Below is a small trained network, with its code and all its weights. Each question gives an input and a class and asks what happens when units are switched off, that is, made to give their printed mean instead of their output.

import numpy as np


def w(rows, s, z=0):
    codes = np.array(rows[::2]) - 128.0
    scale = np.full(codes.shape[1], s)
    scale[-1] = z or s
    return codes * scale


def norm(h):
    return h / np.sqrt((h * h).mean(-1, keepdims=True) + 1e-5)


def f(y):
    return np.maximum(y, 0)


def log_softmax(a):
    a = a - a.max(-1, keepdims=True)
    return a - np.log(np.exp(a).sum(-1, keepdims=True))


def net(x, mask):
    res = np.array(x, float).reshape(1, 7) / 4 @ E
    u = 0
    for l in range(3):
        y = f(norm(res) @ A[l][:, :-1].T + A[l][:, -1])
        res = res + np.where(mask[u : u + 16], y, B[l][:, -1]) @ B[l][:, :-1]
        u += 16
    return log_softmax(norm(res)[-1] @ U[:, :-1].T + U[:, -1])


A, B = {}, {}
E = w([
[181,130,46,167,162,150,87,211,145,93,132,212],'x0',
[114,131,165,208,164,210,129,146,55,165,215,110],'x1',
[127,128,127,129,127,128,129,129,125,125,126,128],'x2',
[169,121,86,69,165,227,101,84,20,136,2,109],'x3',
[177,6,198,86,92,134,110,150,116,145,145,184],'x4',
[149,63,86,197,140,53,68,91,110,148,119,78],'x5',
[39,34,75,80,166,178,142,159,151,49,161,62],'x6',
],0.0065)
A[0] = w([
[154,134,92,137,135,142,91,183,144,110,124,160,58],'L0N1',
[227,218,172,160,78,86,132,104,105,193,114,177,31],'L0N2',
[84,134,178,95,69,110,145,87,105,148,120,55,26],'L0N3',
[89,251,69,167,203,93,179,124,139,118,101,72,2],'L0N4',
[91,212,186,51,138,227,201,177,175,130,124,201,24],'L0N5',
[143,141,101,94,142,146,98,97,99,94,97,110,51],'L0N6',
[163,50,180,106,125,117,140,146,102,123,128,171,37],'L0N7',
[150,142,129,116,93,134,139,116,128,153,125,144,76],'L0N8',
[102,190,167,57,131,210,176,169,181,122,127,174,26],'L0N9',
[104,129,70,46,76,65,133,92,165,118,62,176,20],'L0N10',
[166,151,54,172,156,138,61,253,143,99,104,209,18],'L0N11',
[105,117,156,134,116,83,105,125,169,109,190,129,50],'L0N12',
[198,185,150,162,77,105,131,120,109,191,99,165,24],'L0N13',
[139,48,62,211,168,71,35,89,150,206,107,76,34],'L0N14',
[116,127,130,107,132,131,128,128,144,116,131,120,87],'L0N15',
[150,132,63,148,130,138,95,209,129,107,112,185,35],'L0N16',
],0.0052,0.009)
B[0] = w([
[133,114,123,127,145,130,147,92,137,136,147,126,146],'L0N1',
[79,145,172,134,174,105,94,111,111,88,101,183,255],'L0N2',
[145,128,131,137,141,138,162,76,142,164,147,140,153],'L0N3',
[93,171,85,147,18,195,44,86,154,122,150,128,190],'L0N4',
[156,153,123,105,86,82,146,146,44,56,174,123,228],'L0N5',
[130,156,123,142,119,139,159,158,116,145,106,144,145],'L0N6',
[131,128,130,125,78,163,88,131,141,155,150,130,143],'L0N7',
[118,124,138,132,145,125,118,131,120,117,126,134,133],'L0N8',
[142,132,128,89,96,93,139,130,56,78,161,117,181],'L0N9',
[189,165,174,140,144,145,119,143,160,89,108,89,168],'L0N10',
[158,107,105,126,180,147,184,1,156,122,172,166,205],'L0N11',
[136,148,116,155,119,133,164,149,123,141,104,158,170],'L0N12',
[89,136,170,128,162,106,94,113,111,104,116,161,179],'L0N13',
[152,161,140,102,95,103,162,148,51,48,160,133,228],'L0N14',
[123,126,124,126,131,134,136,133,120,135,115,144,129],'L0N15',
[142,106,120,123,152,135,166,62,144,130,159,136,159],'L0N16',
],0.0091,0.002)
A[1] = w([
[104,125,148,213,180,210,121,178,61,222,198,108,20],'L1N1',
[159,43,171,94,100,132,103,175,116,174,116,162,16],'L1N2',
[134,123,125,126,130,124,126,126,135,138,128,124,101],'L1N3',
[31,20,46,67,161,176,145,196,171,78,148,38,8],'L1N4',
[153,122,112,89,146,193,79,134,92,183,45,111,2],'L1N5',
[154,121,76,58,103,58,121,142,242,116,25,127,44],'L1N6',
[184,10,185,91,100,135,105,169,133,163,143,194,56],'L1N7',
[168,131,95,74,168,202,97,111,69,150,44,109,47],'L1N8',
[90,142,158,175,104,64,139,189,254,152,210,147,51],'L1N9',
[154,70,93,177,122,44,79,119,91,135,137,64,36],'L1N10',
[51,126,212,81,84,104,184,45,133,223,106,19,26],'L1N11',
[157,115,27,155,194,157,106,197,169,131,133,186,75],'L1N12',
[164,37,174,94,104,136,106,159,138,174,121,166,9],'L1N13',
[160,79,68,194,134,48,61,108,93,122,122,63,52],'L1N14',
[127,124,127,125,131,129,127,138,136,141,115,127,87],'L1N15',
[86,221,38,167,113,157,93,144,170,149,104,85,48],'L1N16',
],0.0077,0.0073)
B[1] = w([
[214,119,190,97,155,138,99,175,254,72,88,37,187],'L1N1',
[68,212,73,154,77,149,97,94,160,135,149,80,150],'L1N2',
[132,130,140,130,131,129,133,135,129,123,129,128,128],'L1N3',
[95,226,238,206,174,35,20,104,79,187,53,251,231],'L1N4',
[76,89,99,181,108,59,186,184,168,166,136,120,156],'L1N5',
[194,122,232,160,186,217,110,192,168,113,158,26,184],'L1N6',
[52,238,40,135,70,179,77,42,160,104,156,67,189],'L1N7',
[76,64,86,168,83,64,212,202,151,176,131,111,201],'L1N8',
[113,55,39,119,123,155,189,162,45,191,10,88,254],'L1N9',
[121,183,150,42,83,165,190,179,63,78,144,169,173],'L1N10',
[231,58,35,132,216,147,131,60,161,89,212,235,215],'L1N11',
[183,57,137,83,158,110,156,24,130,145,181,156,182],'L1N12',
[73,203,71,158,87,164,110,78,162,134,154,77,150],'L1N13',
[122,185,174,24,73,172,177,169,74,70,158,176,186],'L1N14',
[141,130,133,123,130,136,128,135,133,132,136,122,128],'L1N15',
[68,125,105,92,21,191,50,50,170,167,170,89,183],'L1N16',
],0.0073,0.0059)
A[2] = w([
[120,146,135,126,136,136,137,131,121,134,132,132,44],'L2N1',
[121,128,136,120,136,123,126,121,131,131,137,114,72],'L2N2',
[147,93,91,87,128,167,128,135,89,202,44,120,20],'L2N3',
[134,126,132,129,128,122,131,140,130,127,115,129,52],'L2N4',
[147,121,124,109,131,127,102,131,119,142,124,117,50],'L2N5',
[147,28,147,111,80,104,120,192,123,164,101,152,32],'L2N6',
[131,126,147,115,132,128,135,114,118,168,116,145,52],'L2N7',
[66,71,98,160,89,37,204,229,203,230,173,114,11],'L2N8',
[145,198,175,161,129,74,36,132,88,233,80,207,3],'L2N9',
[107,84,57,86,125,178,164,151,56,193,16,107,4],'L2N10',
[201,128,238,158,185,184,89,207,180,116,165,8,15],'L2N11',
[200,212,175,176,116,73,92,96,155,254,59,189,10],'L2N12',
[143,146,142,132,101,107,113,119,119,195,107,166,38],'L2N13',
[94,78,69,123,113,115,189,157,111,189,83,99,31],'L2N14',
[132,128,138,131,125,122,115,141,130,139,125,139,49],'L2N15',
[130,125,127,127,131,129,129,133,128,137,133,123,89],'L2N16',
],0.0052,0.0043)
B[2] = w([
[139,98,131,129,114,103,112,133,119,129,129,113,128],'L2N1',
[134,134,129,128,138,137,129,131,119,134,124,134,128],'L2N2',
[92,125,118,187,122,50,135,171,93,175,128,137,165],'L2N3',
[121,110,133,130,138,127,115,139,128,127,139,120,128],'L2N4',
[130,126,113,121,126,121,134,131,118,123,137,121,128],'L2N5',
[113,195,83,176,95,162,139,104,127,172,123,91,163],'L2N6',
[131,103,120,136,150,133,103,130,132,110,129,155,131],'L2N7',
[156,80,107,182,119,151,173,195,21,245,2,125,243],'L2N8',
[11,95,178,113,206,124,26,135,106,98,119,179,250],'L2N9',
[134,87,125,208,88,9,166,214,111,207,168,134,224],'L2N10',
[234,131,194,21,116,75,124,185,254,86,26,36,226],'L2N11',
[8,49,175,154,223,112,19,182,139,110,116,174,238],'L2N12',
[98,118,139,151,165,144,84,125,146,135,124,161,153],'L2N13',
[141,89,116,200,140,93,178,219,136,199,117,127,229],'L2N14',
[127,132,116,135,117,133,110,132,141,125,151,107,128],'L2N15',
[124,129,129,123,136,111,125,134,129,132,133,122,128],'L2N16',
],0.0043,0.0024)
U = w([
[41,144,213,171,201,78,27,123,94,150,72,218,250],'0',
[109,61,53,182,95,108,233,200,102,229,70,102,255],'1',
[61,192,58,125,29,196,53,42,171,140,175,64,168],'2',
[229,51,82,107,220,138,178,31,152,116,211,204,33],'3',
[141,182,164,27,60,111,194,203,17,42,162,139,21],'4',
[229,129,217,116,162,147,102,197,228,105,77,11,7],'5',
],0.011,0.0011)

Each question gives the input, the list of numbers given to net, and the class t.
The units are the neurons (one row each of A and B). Each row of codes is followed by its name. A weight is (code - 128) times the scale printed after its matrix; where a second scale follows, it is the last column's (A, B and U).
mask holds one flag per neuron, layer by layer. A switched-off neuron (its flag False) gives its mean, the last column of its row in B, instead of its output. The means were averaged over made-up inputs and are rounded, as every weight is.
A unit's drop is (log p(t) with every unit on - log p(t) with that unit switched off) / (log p(t) with every unit on - log p(t) with every unit switched off).
The circuit of an input: a set's keep is (log p(t) with only the set's units on - log p(t) with every unit switched off) / (log p(t) with every unit on - log p(t) with every unit switched off). Starting from the 12 units with the biggest drops (on a tie, the unit counted first), units are removed one at a time, each time the one whose removal leaves the highest keep (on an exact tie, the one counted first), for as long as the keep stays at least 0.8.
circuit, biggest first: the units of the circuit, biggest drop first
top k neurons: the k neurons with the biggest drops, biggest first
top k neurons in layer l: the k neurons of layer l with the biggest drops, biggest first
drop of u: that unit's drop, to one decimal
input [8,-2,7,-6,-1,2,-5], class 3: circuit, biggest first	(L0N11)
input [-5,2,-7,-6,0,8,6], class 4: top 3 neurons	(L1N10 L1N14 L0N14)
input [3,5,-2,-8,5,1,-6], class 1: top 2 neurons	(L1N9 L1N4)
input [-6,-7,-1,-1,5,7,-2], class 4: top 2 neurons	(L1N10 L1N14)
input [-1,6,-2,-1,-5,-6,6], class 0: top 4 neurons in layer 1	(L1N4 L1N6 L1N14 L1N10)
input [-7,-4,8,6,5,-5,-5], class 3: top 3 neurons in layer 1	(L1N11 L1N9 L1N4)
input [1,-6,-3,6,3,7,7], class 0: top 3 neurons	(L1N4 L1N9 L0N5)
input [4,6,8,6,-7,5,-6], class 2: top 2 neurons in layer 2	(L2N8 L2N14)
input [-4,0,2,7,5,-2,5], class 1: top 2 neurons	(L1N8 L1N5)
input [-4,-7,6,5,-1,5,1], class 5: top 2 neurons	(L1N6 L1N9)
input [7,-7,-3,-5,-4,4,-5], class 3: top 3 neurons	(L0N11 L1N4 L1N12)
input [-2,-4,-1,3,-7,8,-2], class 4: top 4 neurons	(L1N14 L0N14 L1N10 L1N7)
input [0,6,-1,1,4,6,3], class 4: top 4 neurons	(L1N10 L1N14 L0N14 L1N6)
input [6,-7,4,-8,-5,6,-2], class 1: circuit, biggest first	(L1N9)
input [-4,-6,0,2,8,-3,7], class 2: top 3 neurons in layer 1	(L1N7 L1N13 L1N2)
input [-6,-5,-4,6,8,-8,-1], class 2: top 4 neurons	(L1N7 L1N9 L1N2 L1N13)
input [3,-4,7,-6,6,0,0], class 1: top 2 neurons	(L1N9 L1N16)
input [-5,-5,-7,4,-1,-3,0], class 3: top 4 neurons	(L1N11 L0N3 L1N1 L1N9)
input [2,-6,-8,0,7,7,-6], class 2: top 2 neurons	(L1N7 L1N4)
input [-6,7,-3,-2,-6,-5,0], class 5: circuit, biggest first	(L1N1)
input [-1,5,-8,7,6,-4,5], class 1: top 2 neurons	(L1N8 L1N5)
input [2,0,-5,-8,3,8,-2], class 1: top 2 neurons in layer 1	(L1N9 L1N4)
input [-1,0,0,-7,-6,-7,-2], class 1: top 2 neurons in layer 0	(L0N14 L0N2)
input [5,-1,-2,3,-4,5,-2], class 3: top 2 neurons in layer 1	(L1N12 L1N9)
input [-6,8,-4,0,4,7,2], class 5: drop of L2N11	0.3
input [1,8,6,5,-2,-2,5], class 5: drop of L1N1	2.0
input [-2,5,-5,-2,5,4,-1], class 2: circuit, biggest first	(L1N7)
